Below is a small trained network, with its code and all its weights. Each question gives an input and a target symbol and asks what happens when units are switched off, that is, made to give their printed mean instead of their output.

import numpy as np


def w(rows, s, z=0):
    codes = np.array(rows[::2]) - 128.0
    scale = np.full(codes.shape[1], s)
    scale[-1] = z or s
    return codes * scale


def norm(h):
    return h / np.sqrt((h * h).mean(-1, keepdims=True) + 1e-5)


def f(y):
    return np.maximum(y, 0)


def softmax(a):
    e = np.exp(a - a.max(-1, keepdims=True))
    return e / e.sum(-1, keepdims=True)


def log_softmax(a):
    a = a - a.max(-1, keepdims=True)
    return a - np.log(np.exp(a).sum(-1, keepdims=True))


def net(x, mask):
    ids = ['βγδεθλμστ'.index(c) for c in x.split()]
    T = len(ids)
    res = E[ids] + P[:T]
    u = 0
    for l in range(2):
        r = norm(res)
        for j in range(2):
            rows = slice(3 * j, 3 * j + 3)
            q, k, v = (r @ M[l][rows].T for M in (Q, K, V))
            z = softmax(np.where(np.tri(T) > 0, q @ k.T / 3**0.5, -1e9)) @ v
            o = O[l][rows]
            res = res + np.where(mask[u + j], z, o[:, -1]) @ o[:, :-1]
        u += 2
        y = f(norm(res) @ A[l][:, :-1].T + A[l][:, -1])
        res = res + np.where(mask[u : u + 4], y, B[l][:, -1]) @ B[l][:, :-1]
        u += 4
    return log_softmax(norm(res)[-1] @ U[:, :-1].T + U[:, -1])


Q, K, V, O, A, B = {}, {}, {}, {}, {}, {}
E = w([
[148,68,238,153],'β',
[103,95,108,167],'γ',
[168,218,96,86],'δ',
[149,154,180,252],'ε',
[31,162,162,121],'θ',
[196,130,116,177],'λ',
[152,64,97,55],'μ',
[77,73,95,153],'σ',
[107,66,83,166],'τ',
],0.02)
P = w([
[108,86,32,255],'0',
[102,99,49,212],'1',
[101,110,61,191],'2',
[98,117,75,174],'3',
[103,121,82,157],'4',
[103,129,91,142],'5',
[103,136,99,125],'6',
[100,144,109,109],'7',
[106,145,102,121],'8',
],0.0085)
Q[0] = w([
[26,82,103,204],'L0H0',
[165,137,123,60],'L0H0',
[254,171,97,10],'L0H0',
[48,78,140,136],'L0H1',
[195,94,118,165],'L0H1',
[111,240,169,150],'L0H1',
],0.019)
K[0] = w([
[115,121,174,46],'L0H0',
[116,119,86,175],'L0H0',
[129,84,44,246],'L0H0',
[66,87,145,100],'L0H1',
[176,128,189,132],'L0H1',
[106,251,103,158],'L0H1',
],0.02)
V[0] = w([
[15,141,170,55],'L0H0',
[81,182,194,210],'L0H0',
[91,1,172,139],'L0H0',
[217,169,121,179],'L0H1',
[56,221,182,95],'L0H1',
[108,132,171,30],'L0H1',
],0.0068)
O[0] = w([
[93,85,179,99,45],'L0H0',
[171,183,222,106,201],'L0H0',
[117,176,144,2,202],'L0H0',
[104,163,206,94,195],'L0H1',
[109,199,120,192,49],'L0H1',
[105,101,86,187,3],'L0H1',
],0.0079,0.0043)
A[0] = w([
[172,162,127,121,83],'L0N0',
[255,125,129,182,2],'L0N1',
[230,104,114,133,84],'L0N2',
[129,147,119,124,94],'L0N3',
],0.013,0.005)
B[0] = w([
[142,169,120,123,196],'L0N0',
[119,200,201,39,252],'L0N1',
[172,166,177,3,217],'L0N2',
[160,198,108,178,136],'L0N3',
],0.011,0.0042)
Q[1] = w([
[114,110,11,53],'L1H0',
[169,137,34,140],'L1H0',
[195,170,54,198],'L1H0',
[120,140,170,7],'L1H1',
[40,52,177,128],'L1H1',
[111,133,86,102],'L1H1',
],0.018)
K[1] = w([
[112,156,31,50],'L1H0',
[183,169,3,105],'L1H0',
[168,192,74,148],'L1H0',
[131,102,206,43],'L1H1',
[71,40,157,134],'L1H1',
[190,102,117,121],'L1H1',
],0.018)
V[1] = w([
[172,52,147,239],'L1H0',
[62,104,73,91],'L1H0',
[111,253,82,124],'L1H0',
[56,138,158,56],'L1H1',
[38,131,171,131],'L1H1',
[37,194,60,134],'L1H1',
],0.0064)
O[1] = w([
[122,167,158,14,84],'L1H0',
[87,170,84,181,3],'L1H0',
[196,118,110,197,78],'L1H0',
[164,138,105,141,195],'L1H1',
[150,75,138,129,152],'L1H1',
[169,138,87,3,13],'L1H1',
],0.0065,0.0024)
A[1] = w([
[150,28,69,24,188],'L1N0',
[32,100,49,199,149],'L1N1',
[164,223,159,89,253],'L1N2',
[188,165,253,254,53],'L1N3',
],0.0077,0.0037)
B[1] = w([
[254,110,135,170,178],'L1N0',
[57,201,210,71,172],'L1N1',
[30,100,74,181,254],'L1N2',
[139,68,61,67,226],'L1N3',
],0.0095,0.0082)
U = w([
[85,64,7,94,152],'β',
[110,101,57,38,69],'γ',
[135,69,91,238,173],'δ',
[137,22,189,107,74],'ε',
[192,170,192,215,53],'θ',
[234,87,65,114,229],'λ',
[154,186,26,154,254],'μ',
[15,160,117,132,87],'σ',
[182,189,130,31,88],'τ',
],0.012,0.0037)

Each question gives the input, a string of symbols that net reads in full, and the target symbol t.
The units are the heads (3 rows each of Q, K, V and O) and the neurons (one row each of A and B). Each row of codes is followed by its name. A weight is (code - 128) times the scale printed after its matrix; where a second scale follows, it is the last column's (O, A, B and U).
mask holds one flag per unit, layer by layer, with each layer's heads first. A switched-off unit (its flag False) gives its mean, the last column of its rows in O or B, instead of its output. The means were averaged over made-up inputs and are rounded, as every weight is.
A unit's drop is (log p(t) with every unit on - log p(t) with that unit switched off) / (log p(t) with every unit on - log p(t) with every unit switched off).
The circuit of an input: a set's keep is (log p(t) with only the set's units on - log p(t) with every unit switched off) / (log p(t) with every unit on - log p(t) with every unit switched off). Starting from all 12 units, units are removed one at a time, each time the one whose removal leaves the highest keep (on an exact tie, the one counted first), for as long as the keep stays at least 0.8.
circuit, biggest first: the units of the circuit, biggest drop first
k most important neurons: the k neurons with the biggest drops, biggest first
which heads matter: for each layer, one digit per head in row order, 1 if its drop is at least 0.15 and else 0, layers parted by /
drop of u: that unit's drop, to one decimal
input β β λ γ, target σ: circuit, biggest first	[L1N1, L0N1]
input ε β σ, target σ: circuit, biggest first	[L1N1, L1H0]
input β ε γ ε ε δ θ ε, target ε: which heads matter	10 / 11
input ε δ ε ε λ ε, target δ: which heads matter	10 / 00
input ε ε δ γ, target δ: which heads matter	00 / 10
input ε δ τ λ, target τ: which heads matter	00 / 00
input μ λ γ ε β θ ε ε, target ε: which heads matter	10 / 00
input ε δ μ ε τ ε, target β: which heads matter	10 / 00
input λ β β τ, target σ: circuit, biggest first	[L1H0, L1N1]
input γ ε λ γ, target τ: circuit, biggest first	[L0H1, L0N2, L0H0]
input ε λ ε γ σ τ λ β ε, target σ: which heads matter	01 / 00
input θ λ σ ε τ σ, target ε: circuit, biggest first	[L0H0, L1N0, L0H1]
input ε λ τ δ μ δ θ δ ε, target δ: which heads matter	11 / 00
input σ γ ε τ, target λ: 4 most important neurons	[L0N2, L1N0, L0N1, L0N0]
input ε σ μ, target λ: circuit, biggest first	[L1N0]
input γ β μ δ ε γ, target δ: circuit, biggest first	[L0H0]
input ε ε δ σ, target δ: which heads matter	00 / 00
input θ ε σ ε τ, target ε: which heads matter	10 / 10
input β δ β β γ ε μ ε, target β: circuit, biggest first	[L0H0, L1N3]
input σ ε β σ σ, target σ: most important neuron	[L1N1]
input λ ε ε ε β γ ε ε, target σ: which heads matter	00 / 00
input τ ε τ ε ε ε τ, target λ: 3 most important neurons	[L1N0, L1N1, L0N2]
input θ σ λ, target τ: drop of L0N2	0.2
input λ ε β μ, target λ: drop of L1N0	0.2
